Rows, each with roughly how far along a hidden order it lies (0 to 30):
[-6, 25, 17, -35, -5, 5, -18, 9, 14, -2, -5, -18, 3, 3, 23, 3, 25, 9, -12, 6] -> 1
[-6, -5, -36, 9, -12, 8, -2, 6, -6, 9, 15, 23, -16, -1, -2, -5, -2, 4, 3, -7] -> 17
[-3, 25, 19, -25, -10, 12, -32, 13, 12, -1, -18, -19, 7, 10, 11, 14, 29, 5, -21, 8] -> 0
[-8, -4, -19, 17, 0, -2, 5, -11, -5, 4, 19, 12, -23, -9, 2, -4, -12, 5, 14, -14] -> 21
[-7, -29, -63, 43, -10, 8, 11, 1, -18, 13, 26, 50, -27, -5, -23, -10, -23, -1, 19, -14] -> 30
[-9, 2, -23, 6, -11, 9, -11, 4, -1, 5, 7, 14, -17, -3, 1, 1, 3, 5, -1, -5] -> 15
[-7, -3, -32, 8, -10, 8, -2, 4, -5, 8, 14, 21, -16, -2, -1, -3, -1, 5, 3, -7] -> 17
[-6, -11, -48, 17, -10, 7, 10, 5, -10, 12, 22, 31, -18, -1, -8, -9, -10, 3, 9, -12] -> 21
[-10, 21, 1, -50, 0, -2, 9, 9, 12, -2, 17, -9, -4, -6, 33, -16, 14, 15, -1, 5] -> 5
[-9, -11, -48, -7, -2, -3, 38, 4, -9, 10, 42, 32, -17, -6, 8, -27, -17, 9, 18, -12] -> 21
[-5, 26, 24, -26, -5, 6, -27, 7, 14, -3, -11, -21, 2, 3, 18, 9, 25, 7, -14, 5] -> 1
[-8, 24, 13, -57, 1, -2, 5, 9, 14, -3, 13, -16, 2, -2, 34, -13, 19, 15, -6, 6] -> 2
[-8, -21, -55, 33, -4, 2, 19, -4, -13, 11, 30, 42, -26, -8, -12, -13, -24, 2, 21, -15] -> 28
[-10, 13, -9, -15, -7, 7, -11, 6, 5, 1, 9, 2, -12, -5, 14, -2, 12, 9, -3, 0] -> 10
[-9, 5, -23, -9, -10, 8, -5, 8, 0, 5, 13, 11, -13, -3, 8, -6, 6, 8, 0, -2] -> 13
[-7, -7, -31, 21, -5, 3, 7, -3, -7, 7, 21, 22, -20, -5, -2, -7, -10, 4, 10, -12] -> 20
[-8, -24, -43, 47, -3, 2, 6, -12, -13, 8, 21, 38, -31, -11, -18, -4, -24, -1, 21, -17] -> 30
[-7, -17, -32, 35, -1, -1, 7, -14, -10, 6, 22, 29, -29, -10, -9, -3, -21, 1, 19, -17] -> 26
[-7, -3, -24, 24, -10, 9, -13, -2, -5, 7, 8, 17, -19, -3, -7, 6, -2, 2, 3, -10] -> 18
[-8, -5, -37, -2, -2, -1, 24, 0, -5, 7, 34, 23, -18, -7, 9, -18, -12, 8, 15, -11] -> 19

New part:
[-12, 23, -1, -6, 21, -2, -1, 16, -5, -9, 24, 19, -11, -8, 8, -11, -9, 6, -8, -51, -4, 50, 0, -21, 20, 0, -2, 2, -2] -> 19
[-4, 29, -6, -16, -5, -9, -4, -20, 4, -6, 27, 1, 6, 22, 17, -18, -2, 8, 0, -37, 18, 49, -26, 1, 37, -7, -15, -1, 7] -> 16
[-7, 23, -14, 0, 21, 9, -3, 11, -32, -12, 0, 18, -10, -20, -27, 39, -18, 10, -21, -9, 20, 21, 24, -17, 0, -3, -12, 7, 8] -> 2
[-21, 19, -1, -7, 30, 19, -13, 13, -33, -2, 3, 6, -4, -14, 22, 24, -17, 10, -14, -40, 9, 25, 34, -21, 4, 9, -18, 6, 16] -> 0
[-10, 17, -8, -4, 18, 5, -5, 8, -22, -9, 14, 30, -10, -11, -2, 27, -17, 2, -6, -3, 11, 32, 7, -24, 4, -7, -5, -1, 13] -> 10
[-14, 20, -6, 4, 17, 4, 0, 22, -11, 0, 26, 22, -10, -11, 5, -8, -6, 7, -7, -23, 7, 39, 5, -23, 26, -3, 0, 4, 14] -> 13
[7, 16, -9, -7, -20, -8, -5, -29, 0, -3, -2, -3, 8, 10, -8, 6, 11, 19, -1, 20, 21, 5, -14, 11, 19, -1, -14, -16, -2] -> 6
[-3, -22, -7, 0, 0, -6, 12, 4, -2, -8, 17, 18, -9, -4, -12, 9, -15, -24, 13, -32, -8, 21, -20, -11, -18, -18, 15, -4, -1] -> 30
[-7, 17, -5, 1, 13, -2, -2, 16, -13, -9, 12, 27, -14, -14, -19, 27, -9, 2, -4, -13, 8, 29, 4, -22, 4, -7, -1, -6, 3] -> 12
[-13, 11, -2, -4, 13, -10, 5, 16, -12, -12, 28, 20, -18, -9, -17, 15, -12, -14, 0, -43, 4, 54, -14, -18, 4, -12, 2, -5, -4] -> 25
[-3, 14, 10, -17, 12, -11, -3, 3, 8, -9, 28, 4, 0, 11, 21, -13, -9, -7, 10, -45, -5, 42, -29, 0, 13, 0, -2, -7, -8] -> 24
[10, 40, 0, 18, 7, -12, 6, 33, -11, -12, -14, 31, -13, -33, -63, 34, 10, 8, -26, 59, 21, 10, 18, -13, 0, -6, 0, 2, -20] -> 8
[-3, 12, 1, 0, 13, -6, -1, 25, -23, -10, 10, 27, -19, -14, -26, 49, -12, -11, -1, -11, 8, 23, 3, -25, -6, -11, -2, -10, 0] -> 12
[-5, 30, 2, 8, 13, -9, 3, 29, -14, -6, 18, 26, -17, -18, -34, 17, 1, -2, -9, 4, 15, 41, 4, -22, 12, -6, -1, -3, -5] -> 15
[-4, 16, 3, 6, 5, -5, 1, 27, -24, -7, 6, 22, -17, -19, -36, 61, -5, -13, 1, 10, 9, 11, 10, -27, -4, -9, 2, -16, 0] -> 12

New part:
[-26, -4, -5, -15, 31, -35, -16, -32, 52, -9, 18, -21, 34, 46, -2, 39] -> 27
[13, 13, -19, 8, -21, -9, -15, 11, 4, 3, -15, -6, 2, 16, 1, -31] -> 23
[-3, -7, 26, -20, 6, 43, 14, -19, -28, -13, 24, 13, -21, -15, 3, 5] -> 15
[-2, -13, 26, -9, 23, -2, 34, -12, 19, -13, 21, -1, 16, -11, -4, 12] -> 7
[-12, 14, -41, 35, 8, -33, -22, 24, 29, 21, -3, 3, 34, 33, 4, -36] -> 17
[16, 5, -2, -16, -15, -8, -15, -9, 16, -10, -17, -18, -8, 22, -3, 0] -> 28
[-8, -7, 13, -16, 17, 32, -20, -17, -10, -9, 7, 11, -6, 1, 11, 12] -> 14
[-19, -5, 16, -1, 26, 1, 26, -15, 21, -6, 32, 13, 15, 20, -2, 19] -> 11
[10, 6, -2, -11, -13, 14, -19, -10, 5, -6, -3, -2, -24, 16, -3, 0] -> 30
[-11, -7, 15, -16, 24, 30, -20, -21, -3, -10, 17, 14, -5, 9, 13, 22] -> 13
[-4, -23, 33, -22, 17, 11, 12, -8, -30, -13, -7, -3, -7, -52, 5, 33] -> 1
[-18, -7, 20, -8, 26, -10, 35, -22, 32, -12, 36, 4, 13, 14, -4, 30] -> 12
[16, -18, 36, -18, -2, 15, 17, 0, -43, -16, -7, -2, -19, -54, 3, 14] -> 3
[4, -18, 34, -27, 1, 5, 16, -16, -28, -16, -5, -12, -13, -38, -2, 36] -> 11
[17, -1, -3, -5, -19, 1, -20, 7, -22, -1, -25, -11, -10, -28, 2, -8] -> 18
[3, 8, 2, -4, -6, 38, 3, -9, -16, -4, 30, 17, -26, 7, 5, -3] -> 23
[-3, -7, 8, -3, 7, 35, -14, 4, -34, -1, -9, 16, -7, -23, 14, -19] -> 4
[-12, -19, 21, -14, 25, -14, 6, -8, 2, -9, -14, -14, 20, -27, 0, 26] -> 5
[1, -3, 5, -11, 3, 39, -26, -6, -25, -3, -9, 14, -15, -5, 7, -8] -> 18
[25, -12, 29, -30, -17, 21, 7, -14, -21, -18, -10, -12, -33, -36, -6, 15] -> 20
[-20, 3, -12, -11, 22, -13, -8, -25, 57, -4, 13, -8, 14, 42, -5, 22] -> 28
[11, -11, 28, -29, -13, 18, 9, -17, -33, -15, -3, -10, -25, -30, -1, 32] -> 17
[0, -13, 24, -1, 16, 13, 25, 3, -21, -7, 18, 13, -4, -37, 7, 8] -> 1
[-14, 9, -16, 11, 8, -10, 1, -2, 23, 5, 14, 3, 17, 29, 1, -2] -> 19
[27, 10, -1, -7, -35, 36, -16, 5, -34, -4, -12, 4, -45, -7, -3, -24] -> 30
[-11, -13, 15, 1, 28, -25, 35, -3, 34, -7, 19, -4, 27, -13, 3, 8] -> 0
[-4, -2, -2, 11, 17, -6, 15, 4, 28, 2, 8, 5, 16, 7, -6, -19] -> 14
[13, -5, 8, -17, -8, -20, 1, -8, 19, -14, -20, -26, -1, -6, -6, 14] -> 20
[-13, -9, 6, 8, 29, -23, 23, 3, 37, -1, 14, 4, 32, -2, 5, -5] -> 0
[1, 10, -14, -1, -16, 7, -37, -2, -23, 6, -9, -3, -10, 12, 2, 0] -> 30
[-6, -1, 5, -17, 5, 25, -7, -19, -2, -9, 12, 1, -22, 3, 6, 18] -> 21
[1, 0, 9, 1, 10, 35, 9, -5, -5, -2, 29, 22, -15, 2, 2, -12] -> 16
